Rows and roughly how far along a hidden order each lies, from 0 to 15
[ -1   0  -2  -2   1  -8  -2   9   4   0   7   1   0   0  -2  -8   3  -2
   1  10   2 -11   2  -4   3  -1 -11  -4   2   2  -1   1   1   0  -1  -2
  -3  -1  -1  -1   1   4   0  -1  -5  -4  -2   0  -2  -7  -5   8  -1   0
  -1  -7  -5   3  -1 -11  -1   1   4  -3  -5  -1  -4   0  15   8  -1  -2
   0   2  -3   2  -2   0   6  -3  -2  -5   5 -24  -1   3   2   1   0   1
   1  -9   1   3   0  -1   5   3  -2   5   0  23  -1  -2   2  -6   1  -1
   1  -2  -3   0  -2   1  -1 -10   2  -3   2   0   2   1  -2  -5   0  -3
  -5   6]	1
[  2   1  -5  -3   3 -10  -3  12   1   0   7   0  -2  -4  -1 -11  12   0
   0  11   2  -7  -1  -3   6  -1  -8  -1  12   2   4   2  -1  -1   1  -1
  -4  -1   1  -1   1   2  -2  -2   0  -4  -7   0  -1 -12  -4   7  -2   0
  -1  -3  -6   4   3 -19  -1   1   3  -2  -1  -2  -3   0   5   9   0  -1
   0   2   1   3  -2  -3   3  -5  -4  -4   3 -16   2   2   1   2   2   0
   0   1   0   1   1   0   3   4  -1   5  -1  37   1  -4  -1   1   1  -3
  -1  -3  -2  -4   0   1  -1  -8   0  -4   1   2   1  -1  -1  -7   0  -2
  -6   6]	2
[ -8  -5  -2  -3   0  -5  -2  -1 -10   0 -11  -4  -6  -4   3  -9   3   2
  -2   4   0  23  -3   2  -2   0   7   5  22  -2  10  -1  -5  -3   0  -7
   3   0   5  -5  -2 -10  -1  -2   1   5  -4   0  -1 -10   2   3   0   1
   1  10 -17   1   5 -12   3  -2  -4  -5   6   2   3  -1 -27  -8   4   0
   4  -5   8  -7   1   0   8   3  -1  -8   0   0   6  -2  -1   4   3  -7
  -2  11  -6  -5   1   3  -8  -1   3   1  -2  34   3  -3  -4   9   1   9
  -1   0   0  -8   4   0   0   2   3   2  -1   2   1  -2   1 -12   0   1
   8  -2]	6
[-18  -9  -7  -8  -4   4  -3  -4 -20   0 -13  -5 -11  -5  -1 -24  -1   0
  -2   1   0  24  -1   0 -20   0   7   2  21   2   7   1  -7  -3  -1 -13
  -5   3  -3 -10  -5 -12   2  -5  -3   6   3   2  -1 -11   4  23   0   0
   3  -1 -20  -2   4  -8  16   0  -3  -7   1   2   5   2 -35 -11  10   0
   1  -5   6  -2  -1  -4  -6   5  -6  -4   4 -15   5  -3  -1   4   3 -14
  -1  10  -5  -7   2   0  -9  -1   5   3  -2  49   2  -8  -4   8   2 -13
  -3   1  -1 -12   2   1  -1   5   6  -1   0   3   6   0   4 -20   2  -4
   0  -3]	14
[  7   1   2   1   4 -16  -1  14  10   0   7   1   3  -1   2   2   8   1
   2  11   1  -3   0  -2  15  -2  -8   1   5  -1   3   0   2  -1  -1   2
   3  -3   7   3   2   5  -2   2  -1  -4  -8  -1  -1 -10  -5  -8  -2   1
  -2   3  -5   6   1 -14  -9  -1   4  -1  -2  -2  -4  -2  17   6  -3  -2
   3   2   1  -2  -1   2  10  -6   0  -6   1  -4   1   3   2   2   2   5
  -1  -2  -1   1   0   2   4   3  -3   2  -1  19   1  -1   0  -2   2  17
   2  -3  -2   1  -1   1   0 -10  -1   0   1   0  -3  -1  -3   2  -1   1
   2   5]	0
[ -1  -3   5   3  -1  -6  -2  -2   3  -1   2   0  -2   1   3   4  -6  -3
   1   6  -2  11   2  -1   8  -3  -5   0  -4  -1   1  -2   2  -3  -3  -3
   8  -1   4  -1   1   3   1   0  -8   0   1  -2  -1  -2  -2  -6   1   1
   1   6  -8   4  -3   1  -5  -2   2  -1  -4   1   0  -3   4   0  -2  -1
   4  -3  -2  -6   0   2  14  -2   1 -10   3   0  -1   2   1   1  -1   1
  -1  -4  -2   2   0   1  -1  -1  -3   1  -1   3  -1   1  -1  -3   2  17
   2   1  -3   0   0   0  -2  -5   4   1   1   0  -1   2  -2   2  -1   1
   7   0]	1
[ 12   7   4   3   5 -28  -1   8  21   0  15   4   6   2   1   6   6  -4
   3  13   1 -21   2  -6  21  -2 -20  -3 -11   2  -3   1   6   1   0   5
   4  -3   3   4   6  15  -1   1  -3 -10  -4  -2  -1  -3  -8 -10  -1   0
  -3  -1   8   6  -4 -10 -15   1   7   2  -9  -3  -7  -2  40  18  -7  -3
   2   6  -7   1  -1   3  12  -9   1  -6   3 -13  -5   6   3  -1  -1   8
   1 -17   4   9  -1  -1  13   5  -7   4   1   6  -3   1   3 -12   1  12
   3  -3  -6   6  -3   1   0 -18  -1  -2   3  -1  -2   1  -5  10  -1   1
  -4   9]	12
[  4   4 -10  -7   6 -11  -3  23   4   0  17   0   0  -5  -5 -20  17  -1
   1  13   5 -23   0  -6   4   0 -12  -5  14   4   3   5  -2   2   3  -1
 -12  -1  -4   1   2   1  -3  -2  -3  -8 -10   2  -1 -14  -6  16  -4  -2
  -3 -10  -4   3   4 -30   2   3   4  -5  -6  -5  -6   2  20  18   0  -2
  -3   4  -1  13  -4  -2  -6  -7  -5   2   5 -27   3   2   1   3   2   1
   2  -5   3   2   1  -2   8   8  -3   9   0  56   1  -6   2  -6   0 -14
  -2  -6  -2  -4  -3   3   1 -13  -4  -6   1   2   3  -1   0 -11   2  -5
 -17  10]	15
[  4   5   8   3   3 -27  -1 -12  10   1   0   1   1   2   4   7   1  -5
   0   2  -1   0  -1  -3  19  -2  -7   1  -4   2  -3   1   3  -2   1   1
  12   0   7  -1   5   8   0  -3   0  -8   3  -3   0  -3  -4  -8   1   1
  -2   3   4   0  -3  -3 -11   1   3   2  -1   2  -3  -2   5   5  -1  -1
   3   2  -2  -8   0   3  12  -4   3  -9   1  -6  -4   6   2  -2   0  -2
   0 -11  -1   6  -1   0   2   1  -1   0  -1  -1  -3   2  -1  -5   2   2
   2   3  -7   0   1  -2   0 -11   1   0   3  -1  -2  -2  -1   1  -1   3
   6   3]	3
[  6   5  -7  -6   5 -14  -2  28  13   0  18   0   4  -4  -4 -13  20   1
   1  18   5 -26   1  -5   8   0 -14  -5   9   3   1   5   0   3   3   1
 -14  -1  -2   2   3   7  -3   0   0  -9 -10   1  -1 -15  -7  16  -4  -2
  -4 -10   0   4   4 -29  -2   3   4  -3  -8  -5  -8   2  33  22  -1  -2
  -3   5  -1  10  -3  -3  -3  -7  -4   1   3 -26   1   3   2   2   3   4
   2  -4   4   3   1  -2  11   8  -3   8   0  48   1  -5   2  -8   0 -10
  -1  -7  -2  -3  -3   2   2 -15  -4  -6   2   2   2  -1  -1 -10   1  -5
 -16  11]	15
[ -4  -1   7   3  -2  -1   0  -9   9   1  -2   2   1   4   1   2  -9  -6
   1   3  -2   3   4  -3   5  -3  -9  -2 -17   3  -5  -2   2  -2  -4  -5
   7   0   2  -3   2   9   3   0  -9  -4  10  -1  -1   1  -2   1   2   1
   0   0   2   3  -6   6  -4   0   5  -1  -9   1   1  -2   9   3  -2  -2
   3   2  -7  -5  -1   2  10  -2   0  -8   3  -5  -6   3   2   0  -2   0
   0 -13   1   4  -1  -1   3  -1  -5   2   0  -9  -3   1   2  -8   1   8
   4   1  -6   1  -3   0  -1  -7   5   1   3  -2   1   3  -2   6   0   0
   4  -1]	2
[-10 -12   0   0  -4   9  -2  -2  -8  -1 -10  -2  -5   0   2  -5  -5  -2
   0   4  -2  21   2   0  -5  -3   1   0   6  -2   5  -2  -3  -5  -5  -8
   4   0   1  -7  -4  -6   3  -1  -9   5   3   0  -2  -5   1   5   1   1
   3   7 -16   3  -1   2   3  -3  -2  -4  -3   0   5  -2 -14  -7   2  -1
   3  -3   2  -6   0   1   7   1  -2 -11   4  -1   1  -1  -1   3   0  -4
  -2   3  -4  -3   0   2  -6  -3  -1   1  -1  15   1  -2  -2   3   2  14
   1   1   0  -3   0   1  -2   2   8   2  -1   1   2   3  -1  -7   0  -1
   6  -4]	3
